Each row of numbers belongs to one of the elements below and depends on some of the facts about them. Some rows are named. Which element is each other row?

There are 3 kinds of fact about the elements: petuflen, skonar, pivu.
grali petuflen a; seskes petuflen b; sazetrul petuflen b; rasukun petuflen a; mavak petuflen a
flaskalu petuflen b; miga petuflen a; kofes petuflen b; trive petuflen a; stabe petuflen b
plofu petuflen a; plogor petuflen a; palol petuflen b; skeno petuflen b; drokle petuflen a
skaman petuflen a; tevu petuflen b; daklu petuflen b; miskem petuflen b; grelun petuflen b
pumun petuflen a; pives petuflen a; taplim petuflen b; nudo petuflen b; fosudo petuflen b
skibros petuflen b; fenan petuflen a; rodrar petuflen b; plumul petuflen a; vulum petuflen b
nuson petuflen a; plestal petuflen b; zeliven petuflen a; bovon petuflen b; fliplar petuflen b
klefle petuflen b; gidrin petuflen a; stodre petuflen a; grogrim petuflen b; zopa petuflen b
brodun petuflen a; lozur petuflen a; sibal petuflen b; bratal petuflen b; stosi petuflen b
sesezes petuflen a; grukol petuflen b; gegra petuflen a; fafom petuflen b; muden petuflen a
stekos petuflen b; bovusta petuflen a; trogrom petuflen b; brefel petuflen a; fluna petuflen b
gaklifur petuflen a; tidril petuflen b; stotros petuflen a; stebru petuflen a; drebrik petuflen b
magum petuflen a; grosum petuflen b; pugrugruk petuflen a; brezus petuflen b; brosko petuflen b
zibas petuflen b; zemas petuflen a; drobal petuflen b; flograr petuflen a; stogor petuflen a
flotreska petuflen a; fifu petuflen a; flefles petuflen b; plosuk petuflen a; fekem petuflen a
trebur petuflen a; nalu petuflen b; zase petuflen b; gigek petuflen a; stonos petuflen a
stogrur petuflen b; klator petuflen a; greplas petuflen a; klirel petuflen b; stola petuflen b
zupezen petuflen b; pubrur petuflen b; gusas petuflen b; tradrer petuflen a; kobrar petuflen b
nista petuflen a; guka petuflen b; brigra petuflen b; flanor petuflen b; fibru petuflen b
skibres petuflen b; sevibil petuflen b; zutin petuflen a; tostes petuflen a; skufla petuflen b
nadudel petuflen b; drogom petuflen a; staral petuflen b; tere petuflen a; piplom petuflen b
luto petuflen a; brazo petuflen a; troflar petuflen a; sogriso petuflen b; bradrem petuflen a
zaplubis petuflen b; vudak petuflen a; fostave petuflen b; katrapal petuflen b; tikis petuflen b
stiflan petuflen b; brere petuflen a; kezun petuflen a; fugres petuflen a; dradreme petuflen b
tramupom petuflen b; tokul petuflen b; furi petuflen a; gorok petuflen b; tela petuflen a
gugan petuflen b; dunur petuflen b; senol petuflen a; drapla petuflen a; raklil petuflen b
sumidra petuflen b; pabrifik petuflen b; ribas petuflen a; nutun petuflen b; rudras petuflen b
memim petuflen b; sapubri petuflen b; tokledi petuflen a; tedriri petuflen a; fuvul petuflen a
teke petuflen a; viklo petuflen a; dipum petuflen b; fligrek petuflen a; bavir petuflen b
gupar petuflen b; flaskalu skonar lozur; kofes skonar gaklifur; skeno skonar dradreme; drokle skonar klefle
tevu skonar stotros; taplim skonar trebur; plumul skonar fafom; vulum skonar tikis; zeliven skonar fuvul
stosi skonar nalu; sesezes skonar memim; brefel skonar klefle; fluna skonar stonos; brezus skonar fosudo
plosuk skonar drogom; gigek skonar vulum; klirel skonar tokul; zupezen skonar drebrik; pubrur skonar bradrem
gusas skonar zopa; skibres skonar fibru; sevibil skonar brodun; zutin skonar sapubri; tostes skonar brazo
skufla skonar sapubri; staral skonar grukol; troflar skonar tokul; fostave skonar sumidra; kezun skonar fugres
furi skonar daklu; raklil skonar fafom; memim skonar gidrin; sapubri skonar stebru; tokledi skonar zutin
dipum skonar fuvul; seskes pivu nutun; sazetrul pivu stosi; mavak pivu stotros; mavak pivu flograr
miga pivu grukol; kofes pivu flotreska; plofu pivu fuvul; plofu pivu nuson; plofu pivu drobal
plofu pivu stabe; plofu pivu zase; plogor pivu nuson; plogor pivu palol; plogor pivu sevibil
plogor pivu teke; plogor pivu fifu; skeno pivu furi; skeno pivu dipum; skibros pivu bradrem
skibros pivu trebur; skibros pivu tostes; plestal pivu bratal; plestal pivu viklo; plestal pivu bavir
bovon pivu gidrin; fliplar pivu grukol; grogrim pivu nadudel; grogrim pivu flaskalu; brodun pivu zopa
gegra pivu stola; fafom pivu fugres; muden pivu kobrar; muden pivu sevibil; stekos pivu rodrar
stekos pivu flefles; trogrom pivu bovusta; brefel pivu brigra; brefel pivu klefle; brefel pivu kezun
drebrik pivu grali; magum pivu stonos; grosum pivu vulum; grosum pivu trive; pugrugruk pivu viklo
zibas pivu pubrur; zemas pivu gupar; zemas pivu teke; zemas pivu skufla; stogor pivu palol
stogor pivu nudo; fekem pivu gorok; gigek pivu fosudo; greplas pivu tikis; klirel pivu stogrur
klirel pivu luto; klirel pivu zaplubis; klirel pivu stiflan; gusas pivu senol; tradrer pivu sibal
nista pivu tokledi; guka pivu bovusta; flanor pivu brere; skibres pivu senol; zutin pivu taplim
zutin pivu brosko; zutin pivu pubrur; zutin pivu tere; drogom pivu sapubri; drogom pivu katrapal
troflar pivu flefles; sogriso pivu grelun; fostave pivu bratal; fostave pivu gidrin; fostave pivu zase
tela pivu taplim; tela pivu brazo; gugan pivu tikis; gugan pivu tramupom; gugan pivu brere
raklil pivu brezus; raklil pivu flotreska; raklil pivu trebur; raklil pivu grukol; raklil pivu tedriri
sumidra pivu pives; sumidra pivu klator; pabrifik pivu pives; ribas pivu pumun; ribas pivu stodre
ribas pivu drapla; rudras pivu sevibil; fligrek pivu vudak; fligrek pivu stiflan

Known rows:
pubrur: [-15  26 -13 -72   5   3 -13 -27 -28  23 -44 -42 -11 -22  -5  22   7   0
  -7 -23  -8 -14  39   7  54  21  11 -25  -4  16]
furi: [ -9 -20  14 -50  39   7 -15 -23 -18  18 -36 -56   7 -32   5  22   8   4
   7   3 -14  -3  25  15  48  26  12 -24  -8  -1]
brezus: [ -9  -2  24 -42  23  19 -19 -25 -47  12 -31 -49 -40 -38  -1  25  11  -5
   9 -14 -33 -10  13  16   9  18  20  12 -10 -16]
kezun: [-10 -20  14 -50  39   7 -15 -23 -19  19 -36 -56   7 -32   5  22   9   4
   8   3 -12  -1  25  15  49  28  12 -26  -7  -1]
zeliven: [-32 -35   1 -27  35   5   8 -16 -22  27 -63 -28   5 -32  36  24  -9 -12
  -4  18 -33  18  32  31  31  -2  44 -49  11   1]
flaskalu: [ -5  -9  12 -52  17   1 -31 -26 -20  18 -28 -51 -12 -30   2  18   6  -3
   0  -7  -6   2  31  18  28  30   9 -22  -2   2]
sapubri: [ -5   5 -11 -49  56  21 -79 -32 -26  26 -21 -45 -22   1  39  29   6  48
 -37 -15   6 -13  10  21  18  28 -11 -19  13  12]
grelun: [ -6  -1  13 -49  19   5 -36 -21 -17  16 -28 -47 -11 -33   4  20   9  13
   6  -6  -4  -2  36  17  24  25   3 -19   2   1]
trebur: [-17   4  29 -33  48  30 -11 -13 -40   5 -45 -51 -23 -49   8  33  23  38
  33  -4 -34 -19  20  13  26  11  12  17  -9 -20]
grukol: [-13  15  24 -34  25  24 -26 -16 -39   4 -39 -49 -44 -48   4  28  20  34
  25 -16 -25 -14  28  16  10  19  10  19  -3 -15]
rasukun: [ -9 -12  19 -52  42  11 -22 -16 -16  18 -30 -44  18 -32   8  24  10  12
  15   8 -14  -8  26  14  36  13   4 -22  -2  -4]
bovusta: [-11 -12  13 -46  41  10 -19 -19 -15  14 -39 -56   4 -36   8  24  13  23
  14   2 -10  -4  32  15  48  27   7 -20  -5   0]
nalu: [ -6   7  21 -51  21   8 -42 -14 -14  15 -22 -35   1 -35   6  22  11  22
  16   0  -4  -8  39  17  14  12  -6 -18   9  -3]
gugan: [ -2  -7  33 -60  22   4 -46 -17 -20  26  -8 -24  20 -23   5  18   2  -8
  12  10  -5  -4  29  18   7   5  -7 -35  11  -9]
bradrem: [-15   1  27 -38  47  25 -16 -12 -32   9 -40 -47  -9 -45   9  30  20  34
  31   1 -27 -17  24  13  27  10   8   6  -4 -16]
grali: [-10 -12  15 -48  41  10 -20 -17 -15  16 -36 -52   9 -35   8  24  12  19
  14   4 -12  -6  29  15  43  22   7 -21  -4  -1]
stebru: [ -8  -3  -4 -51  79  29 -66 -25 -23  26 -24 -41   8  -1  42  34   9  53
 -24   1  -3 -21   3  18  28  13 -13 -21  11   5]
pabrifik: [ -4  -3  25 -58  21   6 -41 -18 -19  22 -15 -31   9 -27   4  20   5  -1
   9   3  -7  -6  31  17  11   9  -3 -27   8  -5]
plofu: [  4 -20   9 -62  44  12 -20  -9  16  12  -3 -33  49 -37  11  30   1  -4
  -7  27 -34 -21  15   3  -6 -22   5 -13  -2  -2]
muden: [  7 -19   6 -53  43   7 -27   1  -3  11 -24 -35  46 -24   1  18   4  -2
  17   7 -26 -16  11  25  19 -12   6   5   6  -3]
brosko: [-16  34 -10 -73   7   6 -19 -21 -25  23 -41 -34  -5 -23  -1  23  10  11
   0 -19  -7 -19  43   6  48  12   3 -24   2  14]

Which element is each row?
No name comes twice in this set of rows, the named rows included.
[  7 -19 -15 -42  40   4 -21   1   7  -1 -39 -58  23 -34   0  19   9  17
   9  -5 -24 -13  16  26  32   6  16  21   0   8] : fifu
[-28 -20 -17 -17  37  12   3  -1  15   5 -62 -34   5 -55  45  34   0  38
  -5  23 -35   6  48  23   9 -15  38 -24  15  10] : fuvul
[ -7   4  34 -50  26  21 -30 -18 -41  16 -19 -29 -14 -34   3  25   9  -3
  17  -3 -30 -16  15  15  -6  -1   6   3   1 -20] : fliplar
[-19  23   0 -64  33  14 -12 -12 -19  19 -48 -38  16 -31   5  28  17  34
  19  -4 -11 -22  42   6  59   7   0 -22   0   7] : brazo
[ -9  -6  31 -56  45  15 -31  -9 -14  20 -21 -27  36 -32   9  25  10  17
  26  18 -14 -14  29  14  24  -3  -7 -27   7 -11] : drogom
[-15  -5  27 -38  48  27  -8 -17 -43   9 -40 -50 -19 -42   6  31  17  18
  24  -3 -37 -17  12  13  25  12  16  13 -11 -20] : tedriri
[-11 -15  16 -44  41   9 -22 -20 -16  16 -39 -58   4 -35   8  22  13  24
  16   3  -5  -1  33  18  51  31   6 -25  -3   0] : brere
[ -8 -20  18 -55  40   8 -17 -21 -18  21 -30 -48  16 -29   5  23   7  -3
   7   8 -18  -6  21  14  39  17  10 -25  -6  -4] : plosuk
[-29 -24  -5 -24  12  -2  -7 -21 -24  25 -61 -31 -24 -33  32  20 -10 -11
 -13   3 -22  25  42  35  20  10  43 -46  15   7] : dipum
[ -8  -4   3 -52  18  11 -23 -33  13   8 -12 -59 -21 -54  16  33   9  21
 -26   9 -14  -7  45  -8   2  24   7 -29 -11   9] : bratal
[ -8 -19 -13 -51  75  22 -54 -37 -29  29 -28 -56  -5   4  37  30   3  27
 -41  -6  -6 -12  -5  18  43  31   3 -25   0  10] : tokledi
[ -4   5  30 -57  22   9 -46 -12 -16  21 -13 -22  17 -30   7  21   7  10
  19   8  -6  -9  36  16   5   1 -11 -27  13  -8] : sumidra
[ 20 -39  49 -58  32   6 -76 -20 -36  16  43 -43  13 -21   0  -1 -20 -34
  57   2  15   1  28  11  23 -12   7 -53 -12  14] : klirel
[-10  -4  63 -81  20  17 -40 -14 -39  15 -22 -19 -13   2 -31  16  26 -27
 -20  23 -95 -20  -4  13 -15  20   6   9 -15 -41] : raklil
[ 11 -14 -22 -41  15  -5 -30  -8   1  -1 -38 -64  -8 -31  -7  12   5   1
  -4 -22 -16  -3  19  31  25  22  21  23   0  14] : sevibil

Now the same elements, written a new way:
Some elements and their rows:
ribas: [ -1 -10   0  -4  22  -8  -5 -10   1  -7   2   9   1  12  -5   7  -5   7
  17  -6   4   4   3  -7   5  -3   5 -11   0  -2  -3   2   3  -4  -2   2]
plumul: [ -3  -7  17   1  29 -16   7  -2 -12   3  17  24 -11  20  -8   6  -5   5
  19 -13   2  -5  52   2  16  -3  -7 -16 -15   1   5  -1  -3  -4 -13   4]
tela: [-18 -12 -11 -10  24  -4 -13 -15  31   0   3  -9  -1  23   0  -2  -6  -3
  14 -18  12   7  10 -11   4   7   2   1  -5  -1  -4   4   2  -5  -2   1]
flograr: [  5 -11  -6  -3   4  -4  -4  -1   0  -2   3  -2   0  13  -3   1  -6   5
  -1   4   0   2  12  -8   8  -6  -3 -13  -8   1  -7  -4  -4  -1  -7  -4]
nuson: [ 21 -12  14   3  -2  11   1  -2  -3   9   2 -17  -9  17  -2   2 -19   6
   5  18  -1   7  26 -10   9  -9  -3   0  -1  15  -5   3  -7  -2  -2   4]
fugres: [  5 -10 -10  -2   3   1 -10   3  -5  -3   1  -2   3  12  -6   1 -10  11
   3   3   3   7  10 -10   7  -2  -2 -10  -8   3 -10  -3  -4   4  -5  -7]
magum: [  1 -11  -2  -4  17  -7  -5  -7   0  -5   2   5   0  13  -4   5  -6   6
  12  -3   3   4   6  -8   6  -4   3 -11  -2  -1  -4   1   1  -4  -3   1]
tradrer: [  1 -11  -2  -4  16  -6  -5  -7   0  -5   3   5   0  12  -4   5  -5   6
  12  -3   3   4   6  -8   6  -4   3 -11  -3  -1  -4   1   1  -3  -3   1]
fifu: [ 20 -12  16   4   3   7   1   2   9   6   1 -10  -8  11  -1   4 -16   4
   8  16   0  13  35 -10  11  -6  -2   2   4  14  -7   4  -6   0  -2   3]
bradrem: [  1 -18 -26  -4  -3   1  -8  10 -35  -6   3   1   2   9   0   6  -5  11
  -9  -4   7  20  14 -16   0  -5  -4  -9  -3   6  -1  -3  -8   1  -7  -7]
skufla: [  2  -9  16  11  -4  -7  14  20  48   9   1   3  -8 -31   2   1   7   0
  18  17   1  -1  10   0 -27 -17   2   4 -12  15  15  12 -10   4 -19   6]
zupezen: [ -2  -6  11   2   2  -2   2  -4   0   0   3   7  -4  -5   5  -4  13   5
  -4   0   8  -5   1  13  -1 -11  -4  -4  -3  -3  11   3  -2   4   0   1]
stiflan: [  9  -2  10   7 -10  -2   1  12  -2  -3   1  15   3 -14  -1  -4  10  13
  -9  12   3  -6   2  16   3 -11  -6 -12  -8  -4   1  -4  -5  14  -4  -8]
bavir: [  2  -4   9   1  -7  12  -3 -11 -29   8   4 -11  -4  10  -1  -8   0  16
   1   6   7 -15 -24  10  -9 -14  -6  -5 -12   4  14   3  -7   1   3   3]
kofes: [ -9 -15  -4   0   2  -4   4   0 -32  -6   5  14  -4  -9  10   3  20   4
 -11 -10  14  10   2   6  -9 -13  -3  -1   5  -1  21   5  -3   0   0   2]
pabrifik: [-5 -5  8  2  8  0 -4 -3 -1 -2  2 13  0 -7  1 -2 10 11  7 -4 11 -1 -7 12
 -3 -6  0 -3 -2 -3  9  5  0  8  2 -1]
brosko: [-20  -7  -6  -3  -1   7 -12  -3  32   8   3 -14  -2   4   7 -15   8   0
  -6 -12  16   2   7   7  -3   4  -8   8 -11   0   5   3  -5   9  -1  -5]
dunur: [-3 -5  7  3  2  2 -3  0 -2  0  2  7  0 -6  2 -4  9 10  1 -1 10 -1 -2 11
 -3 -7 -3 -2 -4 -1  8  3 -3  8  1 -2]
bratal: [  6  -4  11   1 -11  15  -2 -11 -33  11   4 -16  -6  12  -1  -9  -3  17
  -1  10   6 -16 -22   9 -10 -16  -7  -4 -13   6  13   2  -8   0   3   3]
zopa: [-1 -5  0  4 -6  8 -9  7 -6  1  1  5  4 -6  0 -5  5 16 -1  1 11  3 -2 10
 -3 -3 -5 -2 -6  1  4  1 -6 14  0 -7]
fluna: [ -3  -6  11   2   2  -2   2  -4   0   0   3   7  -4  -5   5  -4  13   5
  -5   0   8  -5   1  13  -1 -11  -4  -4  -3  -3  11   3  -2   4   0   0]

Which element is each row?
No name comes twice in this set of rows, the named rows included.
[ 0 -5  4  3 -8  3 -2  6 -1  1  2  3  0 -7  2 -7  9  9 -9  4  8 -3  1 12
 -1 -8 -7 -5 -9 -1  5 -1 -6 10 -2 -6] : flefles
[-4 -4  9  3  8 -1 -4 -3 -1 -3  2 15  1 -8  0 -2 11 11  8 -3 10 -2 -7 14
 -2 -6  0 -4 -2 -4  8  4  0  8  2 -1] : flanor
[ 10  -4  17   4 -11  18   0  -8 -25  13   4 -16  -8   8   0  -8  -4  16
   0  14   6 -10 -11   9  -7 -15  -7   2  -8  10  12   5  -9   3   4   5] : zase
[ -5  -5   4   3   8   6 -11   0  -6  -2   1  12   4  -7  -1  -2   6  17
  12  -5  14   4  -9  11  -4  -2   0   0   0  -1   7   5  -1  12   4  -3] : drebrik
[ -4 -13 -19  -1  10 -13  -3  18  32  -1   1   4   3 -11 -11   7 -10  10
  32   5  -1   3  -6 -21 -26  -7   8 -11 -21  11  -1   6  -7  -1 -24  -1] : stebru
[  0  -4  24   0  13   8   2 -27 -27   7   5  -4  -9  13   0  -2   2  12
  17   1   9 -17 -27  12 -10 -16   2   0  -1   2  21  11   0  -8  10  14] : fostave
[-14 -12 -17  -9   7  -1 -12  -7  32   4   4 -20  -2  23   2  -8  -7  -4
  -3 -10   8   6  19 -12   6   6  -5  -1 -13   1  -8  -1  -4  -1  -7  -4] : tere
[ 21 -12  15   5   0   7   1   5  11   6   1 -10  -7   9  -1   3 -16   3
   4  18  -1  14  38 -10  13  -6  -3   1   2  14  -8   2  -7   2  -3   2] : teke
[-29 -15 -21  -9  31 -17  -7  -1  72   2   3  -6  -1   2  -4   2  -4  -6
  41 -17   8   3  -5 -24 -28   3  11   1 -20   7   4  13  -1  -9 -21   6] : zutin
[  2 -20 -17  -5  -2  -9   5   2 -28  -6   6   0  -4  11   5   6   3  -1
 -18  -2   2  11  20 -13   3 -12  -6 -12  -3   2   4  -3  -6  -7 -10  -1] : tostes
[  2 -10  -1  -3  17  -9  -4  -6   2  -7   2   9   1  11  -5   5  -5   7
  11  -2   2   2   5  -6   7  -5   3 -13  -3  -3  -5   0   2  -2  -3  -1] : greplas
[-11 -11 -19  -8   6   4 -17  -2  24   3   2 -17   2  21  -1  -6 -11   3
   2  -9  10  11  15 -13   6   8  -4  -1 -12   3 -11  -1  -5   3  -5  -7] : brazo

The same elements again, as new rows of numbers:
Named rows:
kofes: [ -5  -9   9  -4   7 -18   0  -6   4   4 -13  -4   5  -6  33 -12   6  -6
  34   5  -6  15   4   0 -20   0 -14]
gaklifur: [ -6   0 -11   2  -3   4   3   3   4  -2   7   5  -9  -5 -14   6  -4   6
 -19  -3   8  14   2   0  14   2   3]
bratal: [  3   0  -4  -5  -6  11  -6   2  -7   6   0  -4  -4  12 -11   1  -9   1
  -5   6  -2   1  -1   1   8   2  -1]
fostave: [-10  -2  11  -2  14 -13 -13  -9 -11  -3 -17   1   7  -4  32  -7  10  -9
  24  13   0 -11   6  -8  -4   6  -8]
zase: [  6   0  -2  -2  -7   9  -5   3  -5   5   0  -6  -3  12 -11   1  -8   2
  -6   7  -5  -2  -1   0   4   2  -1]
stola: [  8   2   0  -3  -9   3  -2   0  -3   1   4  -5  -3  10 -16  -2 -15   6
  -4   4   3  -2   1   3  -2   4   4]
drobal: [  3   1  -3   3  -8   4  -4  -2  -4   7  -2  -5  -6   9 -12   6 -11   3
 -11  11  -5   5   5   1   2   7  -1]
rudras: [ 18  11  21   9  -7  -7 -14   4  -2 -13 -32  19   1   5  29 -12  20   3
  10  10 -15  12   5 -33 -15 -15  33]
nadudel: [ 10   0  -2   2  -7   5   0   2  -1   7   0 -12  -1  11 -12   3  -9   0
  -9   5 -10  -1  -3   3  -6   1  -1]
sazetrul: [  3  17   8  -3   6  -8  -7  -6  -4  -1  -8   4   8   2  13  -7   3  -7
  13   1   5   1   5  -8 -15   1   7]
fluna: [ -1 -21   3  -6  -5   2  -4   1  -4   1  -3 -11  -2   7  -3  -2  -8   7
  12   9  -3 -10  -4   9   6   4 -11]
stekos: [  5  16   5  -5   9 -10  -6  -5  -5  -5  -6   0   7   3  15 -11   2  -9
  12  -2   8   4  -1 -10 -17  -2   8]
flefles: [  6   3  -3  -2  -5   6  -4   0  -5   5   1  -6  -2  11 -11   1 -10  -1
  -6   6  -2   0   0   1   1   4   0]
grukol: [  8 -18   5  -9 -27  -9  25  -3  28  36   5   3  -8  -5   4  -1 -11   6
  36   5 -16  61  18  25 -22  -1 -25]
stebru: [  3  -6  -9   7   2   3  10   3   2   0  10   5  -1  -5  -9   4  -4   5
 -26 -17 -10  -8  -1  10   6  -5   5]
sibal: [  8   2   3   0  -8   5  -2  -1  -4   5   2  -6   1  10 -15   3 -11   4
  -5   7  -2  -8   1   4  -1   4   2]
tradrer: [ -5  11  -4  -4  11  -3   3   5   3  -7   1  10   3  -8  15  -6  15  -8
   3 -17   9  11  -4 -10  -4  -9   9]
fligrek: [ -5  15  -1   1  12  -7   2  -1   3  -7   0  11   4 -11  14  -2  14  -8
  -1 -11  10   7   1 -10  -6  -5   8]
mavak: [ -6  13  -3  -1  11  -3   1   2   2  -5   0  11   3 -10  15  -2  15  -9
   0 -11   7   9  -1 -10  -2  -6   8]
gorok: [  9   2   3   2  -8   5  -2  -1  -3   6   2  -7   1   9 -14   3 -10   2
  -4   7  -6  -8   2   4  -3   4   0]
bradrem: [  2  -1  -3   4  -4  10   9   7   8   1  11   0  -2  -4 -15   7   2   4
 -14  -9   0  -4  -5   6   6  -4   2]

Name these rows:
No name comes twice in this set of rows, the named rows included.
[-10  -4   2 -10  -8 -25  26  -6  31  20   5  27  -7 -27  29  -8   8   0
  42  -9   6  77  24  10 -21  -5 -13] : miga
[  3 -32  -1  -1   3 -11   1  -2 -10  -5  -3  -5   1   4   5 -11 -18  12
  -3  -6 -16 -21  -2  16   1  -1  -6] : skufla
[ -5  15   8  -6   7  -4 -15  -6  -7   5 -14   4   6  -4  17  -4  11  -9
  18   9   4   5  17 -17   1   6   1] : fafom
[  4   5   3  -3   0  18   1  -8 -15  -3  14   3 -11  23 -11   8  -7   1
   7  15  -8  -9  -9   7   1   9   8] : tikis
[ -6 -22  14 -17  -5 -27  10  -5  21  15  -9   2   1 -15  35 -18   3   2
  61   2   1  46  20   8 -25   1 -23] : raklil
[ -1 -39  -7   1  12 -15   1  -6 -20  -2  -3   3   2   1  13 -12 -23  11
 -10 -11 -25 -24   5  24   9   1  -8] : sapubri

